Below are the code and all the weights of a small trained network. Each question names an input and a class and asks about switching units off, where a switched-off unit gives its printed mean instead of its output.

import numpy as np


def w(rows, s, z=0):
    codes = np.array(rows[::2]) - 128.0
    scale = np.full(codes.shape[1], s)
    scale[-1] = z or s
    return codes * scale


def f(y):
    return np.maximum(y, 0)


def log_softmax(a):
    a = a - a.max(-1, keepdims=True)
    return a - np.log(np.exp(a).sum(-1, keepdims=True))


def net(x, mask):
    res = np.array(x, float).reshape(1, 7) / 4 @ E
    y = f(res @ A[0][:, :-1].T + A[0][:, -1])
    res = res + np.where(mask, y, B[0][:, -1]) @ B[0][:, :-1]
    return log_softmax(res[-1] @ U[:, :-1].T + U[:, -1])


A, B = {}, {}
E = w([
[81,146,79,109,162,103],'x0',
[231,169,152,157,183,97],'x1',
[177,109,179,115,181,69],'x2',
[163,67,100,61,229,165],'x3',
[63,99,115,127,125,1],'x4',
[116,153,137,118,128,112],'x5',
[125,206,204,52,96,101],'x6',
],0.0088)
A[0] = w([
[125,77,183,72,164,68,197],'N0',
[125,144,6,144,144,108,165],'N1',
[70,152,132,87,235,105,105],'N2',
[129,33,105,106,198,62,167],'N3',
[254,124,191,163,204,146,220],'N4',
[219,129,187,115,155,167,240],'N5',
[156,200,159,22,170,138,177],'N6',
[32,104,114,124,47,167,252],'N7',
[95,109,4,123,231,119,223],'N8',
[116,185,227,64,62,96,167],'N9',
[33,116,37,98,65,46,178],'N10',
[112,75,136,171,64,123,170],'N11',
],0.0094,0.0031)
B[0] = w([
[122,141,84,102,120,68,195],'N0',
[25,120,114,101,172,230,180],'N1',
[158,150,95,111,186,142,176],'N2',
[98,94,59,99,98,98,200],'N3',
[201,172,42,120,163,120,253],'N4',
[244,178,90,153,133,124,224],'N5',
[144,157,174,108,89,105,208],'N6',
[118,131,188,218,158,72,221],'N7',
[80,43,62,46,199,170,216],'N8',
[98,177,171,70,2,81,225],'N9',
[32,81,209,164,126,181,223],'N10',
[148,53,168,158,44,155,174],'N11',
],0.0083,0.011)
U = w([
[85,81,164,242,44,118,96],'0',
[128,112,38,38,139,96,1],'1',
[30,82,102,88,223,254,115],'2',
[119,253,184,25,41,44,235],'3',
[244,174,123,151,160,206,167],'4',
],0.0082,0.0015)

Each question gives the input, the list of numbers given to net, and the class t.
The units are the neurons (one row each of A and B). Each row of codes is followed by its name. A weight is (code - 128) times the scale printed after its matrix; where a second scale follows, it is the last column's (A, B and U).
mask holds one flag per neuron, in row order. A switched-off neuron (its flag False) gives its mean, the last column of its row in B, instead of its output. The means were averaged over made-up inputs and are rounded, as every weight is.
A unit's drop is (log p(t) with every unit on - log p(t) with that unit switched off) / (log p(t) with every unit on - log p(t) with every unit switched off).
The circuit of an input: a set's keep is (log p(t) with only the set's units on - log p(t) with every unit switched off) / (log p(t) with every unit on - log p(t) with every unit switched off). Starting from all 12 units, units are removed one at a time, each time the one whose removal leaves the highest keep (on an exact tie, the one counted first), for as long as the keep stays at least 0.8.
units of the circuit, in order: the units of the circuit, biggest drop first
unit that matters most: the unit with the biggest drop
k most important neurons: the k neurons with the biggest drops, biggest first
drop when u is switched off: that unit's drop, to one decimal
input [3,-8,-1,2,7,-5,5], class 0: units of the circuit, in order -> N7, N10
input [3,4,-3,-5,7,1,-6], class 2: unit that matters most -> N1
input [-4,-6,5,1,-4,3,-1], class 4: units of the circuit, in order -> N9, N10, N8
input [-1,-3,-5,-2,5,7,4], class 0: 2 most important neurons -> N10, N7
input [-4,-7,6,1,-3,-2,-3], class 0: 3 most important neurons -> N8, N4, N2
input [-3,-1,0,0,4,1,1], class 0: 2 most important neurons -> N4, N6
input [1,-7,1,0,2,5,-2], class 2: 2 most important neurons -> N9, N8
input [4,-7,-2,-5,-1,-8,6], class 0: 2 most important neurons -> N10, N7
input [5,4,-7,-8,0,3,-8], class 2: 2 most important neurons -> N1, N9
input [8,-8,2,-4,2,-7,-2], class 2: 2 most important neurons -> N8, N1
input [0,0,-6,4,-4,-4,3], class 4: 2 most important neurons -> N9, N10
input [-1,-7,-5,2,-5,5,2], class 0: 2 most important neurons -> N7, N8
input [-5,-6,-1,-2,5,4,4], class 0: 2 most important neurons -> N10, N7
input [-7,-8,0,3,3,-7,-2], class 0: unit that matters most -> N7
input [7,-2,7,1,5,8,-1], class 2: drop when N1 is switched off -> 0.0
input [-8,-8,-6,0,1,-7,8], class 0: drop when N9 is switched off -> -0.1
input [-4,0,-5,4,-1,-7,1], class 4: drop when N3 is switched off -> 0.1
